Below is a small trained network, with its code and all its weights. Each question gives an input and a target symbol and asks what happens when units are switched off, that is, made to give their printed mean instead of their output.

import numpy as np


def w(rows, s, z=0):
    codes = np.array(rows[::2]) - 128.0
    scale = np.full(codes.shape[1], s)
    scale[-1] = z or s
    return codes * scale


def norm(h):
    return h / np.sqrt((h * h).mean(-1, keepdims=True) + 1e-5)


def f(y):
    return np.maximum(y, 0)


def softmax(a):
    e = np.exp(a - a.max(-1, keepdims=True))
    return e / e.sum(-1, keepdims=True)


def log_softmax(a):
    a = a - a.max(-1, keepdims=True)
    return a - np.log(np.exp(a).sum(-1, keepdims=True))


def net(x, mask):
    ids = ['γημξσφ'.index(c) for c in x.split()]
    T = len(ids)
    res = E[ids] + P[:T]
    u = 0
    for l in range(3):
        r = norm(res)
        for j in range(2):
            rows = slice(2 * j, 2 * j + 2)
            q, k, v = (r @ M[l][rows].T for M in (Q, K, V))
            z = softmax(np.where(np.tri(T) > 0, q @ k.T / 2**0.5, -1e9)) @ v
            o = O[l][rows]
            res = res + np.where(mask[u + j], z, o[:, -1]) @ o[:, :-1]
        u += 2
        y = f(norm(res) @ A[l][:, :-1].T + A[l][:, -1])
        res = res + np.where(mask[u : u + 4], y, B[l][:, -1]) @ B[l][:, :-1]
        u += 4
    return log_softmax(norm(res)[-1] @ U[:, :-1].T + U[:, -1])


Q, K, V, O, A, B = {}, {}, {}, {}, {}, {}
E = w([
[195,191,70,54],'γ',
[178,90,80,132],'η',
[191,119,142,183],'μ',
[146,104,172,172],'ξ',
[2,91,81,167],'σ',
[115,96,125,104],'φ',
],0.0063)
P = w([
[111,107,172,120],'0',
[102,118,135,190],'1',
[171,217,164,228],'2',
[181,151,55,92],'3',
[87,109,145,177],'4',
[215,201,254,132],'5',
[180,156,71,70],'6',
[85,103,146,186],'7',
],0.0056)
Q[0] = w([
[183,198,81,134],'0.h1',
[70,118,54,235],'0.h1',
[94,221,118,227],'0.h2',
[172,254,121,45],'0.h2',
],0.0057)
K[0] = w([
[179,113,62,105],'0.h1',
[131,20,164,84],'0.h1',
[108,206,79,135],'0.h2',
[200,255,133,23],'0.h2',
],0.0067)
V[0] = w([
[27,196,48,216],'0.h1',
[201,169,27,111],'0.h1',
[153,251,178,108],'0.h2',
[95,88,102,250],'0.h2',
],0.0033)
O[0] = w([
[156,79,120,254,158],'0.h1',
[78,146,21,108,129],'0.h1',
[129,129,100,237,59],'0.h2',
[148,187,164,17,254],'0.h2',
],0.0063,0.0016)
A[0] = w([
[97,42,109,183,17],'0.n1',
[113,80,125,210,132],'0.n2',
[64,160,97,87,250],'0.n3',
[194,211,255,131,61],'0.n4',
],0.0042,0.0011)
B[0] = w([
[96,91,66,46,154],'0.n1',
[195,152,108,136,170],'0.n2',
[84,255,147,104,221],'0.n3',
[151,161,78,218,254],'0.n4',
],0.0046,0.0025)
Q[1] = w([
[1,125,144,227],'1.h1',
[156,111,84,41],'1.h1',
[176,94,107,61],'1.h2',
[190,171,199,101],'1.h2',
],0.006)
K[1] = w([
[156,197,196,86],'1.h1',
[120,47,62,157],'1.h1',
[207,137,156,111],'1.h2',
[216,253,75,144],'1.h2',
],0.0059)
V[1] = w([
[172,177,161,219],'1.h1',
[157,253,37,65],'1.h1',
[200,218,130,123],'1.h2',
[188,17,205,6],'1.h2',
],0.004)
O[1] = w([
[131,51,145,111,166],'1.h1',
[223,153,244,87,249],'1.h1',
[255,66,99,173,204],'1.h2',
[78,60,92,152,31],'1.h2',
],0.0046,0.0017)
A[1] = w([
[131,202,125,111,66],'1.n1',
[81,198,78,255,1],'1.n2',
[234,153,40,176,253],'1.n3',
[150,10,152,103,12],'1.n4',
],0.005,0.0015)
B[1] = w([
[160,104,86,194,158],'1.n1',
[140,2,108,141,164],'1.n2',
[45,172,99,109,254],'1.n3',
[145,55,102,94,140],'1.n4',
],0.0086,0.0051)
Q[2] = w([
[92,119,188,254],'2.h1',
[91,90,152,121],'2.h1',
[176,176,88,72],'2.h2',
[93,111,105,79],'2.h2',
],0.0087)
K[2] = w([
[93,254,118,195],'2.h1',
[96,149,167,98],'2.h1',
[193,48,127,80],'2.h2',
[45,65,178,133],'2.h2',
],0.0092)
V[2] = w([
[184,209,131,121],'2.h1',
[255,116,99,180],'2.h1',
[167,30,176,99],'2.h2',
[65,71,88,186],'2.h2',
],0.0052)
O[2] = w([
[122,67,78,139,134],'2.h1',
[32,124,65,254,43],'2.h1',
[198,145,127,178,11],'2.h2',
[123,208,145,112,164],'2.h2',
],0.0056,0.0012)
A[2] = w([
[98,29,246,158,165],'2.n1',
[186,107,117,75,50],'2.n2',
[186,182,114,111,220],'2.n3',
[138,142,144,194,251],'2.n4',
],0.011,0.0021)
B[2] = w([
[201,192,134,115,251],'2.n1',
[96,29,65,124,190],'2.n2',
[153,77,217,160,254],'2.n3',
[108,94,143,254,248],'2.n4',
],0.0076,0.0039)
U = w([
[51,163,3,103,80],'γ',
[126,10,91,83,150],'η',
[24,109,132,218,196],'μ',
[208,187,182,188,107],'ξ',
[58,226,172,44,194],'σ',
[211,116,171,66,2],'φ',
],0.0077,0.002)

Each question gives the input, a string of symbols that net reads in full, and the target symbol t.
The units are the heads (2 rows each of Q, K, V and O) and the neurons (one row each of A and B). Each row of codes is followed by its name. A weight is (code - 128) times the scale printed after its matrix; where a second scale follows, it is the last column's (O, A, B and U).
mask holds one flag per unit, layer by layer, with each layer's heads first. A switched-off unit (its flag False) gives its mean, the last column of its rows in O or B, instead of its output. The means were averaged over made-up inputs and are rounded, as every weight is.
A unit's drop is (log p(t) with every unit on - log p(t) with that unit switched off) / (log p(t) with every unit on - log p(t) with every unit switched off).
The circuit of an input: a set's keep is (log p(t) with only the set's units on - log p(t) with every unit switched off) / (log p(t) with every unit on - log p(t) with every unit switched off). Starting from the 12 units with the biggest drops (on a tie, the unit counted first), units are removed one at a time, each time the one whose removal leaves the highest keep (on an exact tie, the one counted first), for as long as the keep stays at least 0.8.
units of the circuit, in order: the units of the circuit, biggest drop first
most important unit: the unit with the biggest drop
k most important neurons: the k neurons with the biggest drops, biggest first
which heads matter: for each layer, one digit per head in row order, 1 if its drop is at least 0.15 and else 0, layers parted by /
input ξ σ η φ, target ξ: which heads matter => 11 / 10 / 11
input μ η μ σ σ σ μ, target μ: units of the circuit, in order => [2.h1; 2.n1]
input η η φ ξ μ γ, target μ: units of the circuit, in order => [0.h2; 2.h1; 2.n4]
input σ σ η σ γ σ σ γ, target γ: units of the circuit, in order => [0.h2; 2.n4; 1.n3]
input η σ η ξ φ σ σ, target η: most important unit => 0.h2
input ξ σ σ, target ξ: which heads matter => 10 / 10 / 10
input γ ξ φ η σ μ μ, target γ: units of the circuit, in order => [1.n3; 0.h1]
input γ γ σ μ γ ξ, target μ: units of the circuit, in order => [2.n4; 0.h2]
input σ μ σ σ η ξ, target μ: 2 most important neurons => [0.n4; 2.n4]
input σ φ η γ φ, target φ: 2 most important neurons => [2.n1; 1.n3]
input η μ μ γ, target η: units of the circuit, in order => [2.n2; 2.n3; 2.n1]
input η γ φ μ, target η: which heads matter => 10 / 11 / 11
input σ μ φ ξ, target σ: which heads matter => 10 / 10 / 00
input γ σ σ η, target γ: units of the circuit, in order => [1.n3]
input σ σ γ σ σ σ φ, target σ: which heads matter => 10 / 10 / 10
input γ σ σ μ, target γ: 3 most important neurons => [1.n3; 2.n4; 0.n3]
input σ γ σ φ, target σ: which heads matter => 10 / 00 / 00
input σ ξ η σ σ σ η, target σ: 2 most important neurons => [1.n3; 1.n2]
input γ ξ μ ξ η, target η: which heads matter => 01 / 00 / 00
input η γ ξ ξ, target η: most important unit => 1.h1
input σ σ σ η σ σ μ, target σ: which heads matter => 10 / 10 / 00
input η ξ η μ, target η: 2 most important neurons => [0.n4; 2.n2]
input γ σ σ, target ξ: which heads matter => 11 / 00 / 01
input γ ξ γ μ η η φ, target γ: which heads matter => 01 / 00 / 10
input η σ η σ η, target η: which heads matter => 11 / 00 / 00
input σ σ σ φ η μ, target μ: 2 most important neurons => [0.n4; 1.n3]
input μ ξ ξ σ γ φ η, target μ: which heads matter => 11 / 11 / 11
input γ ξ η η ξ μ ξ, target γ: most important unit => 2.h1
input ξ ξ η φ, target ξ: 4 most important neurons => [1.n3; 2.n3; 1.n4; 0.n3]
input σ φ γ, target μ: which heads matter => 01 / 00 / 00
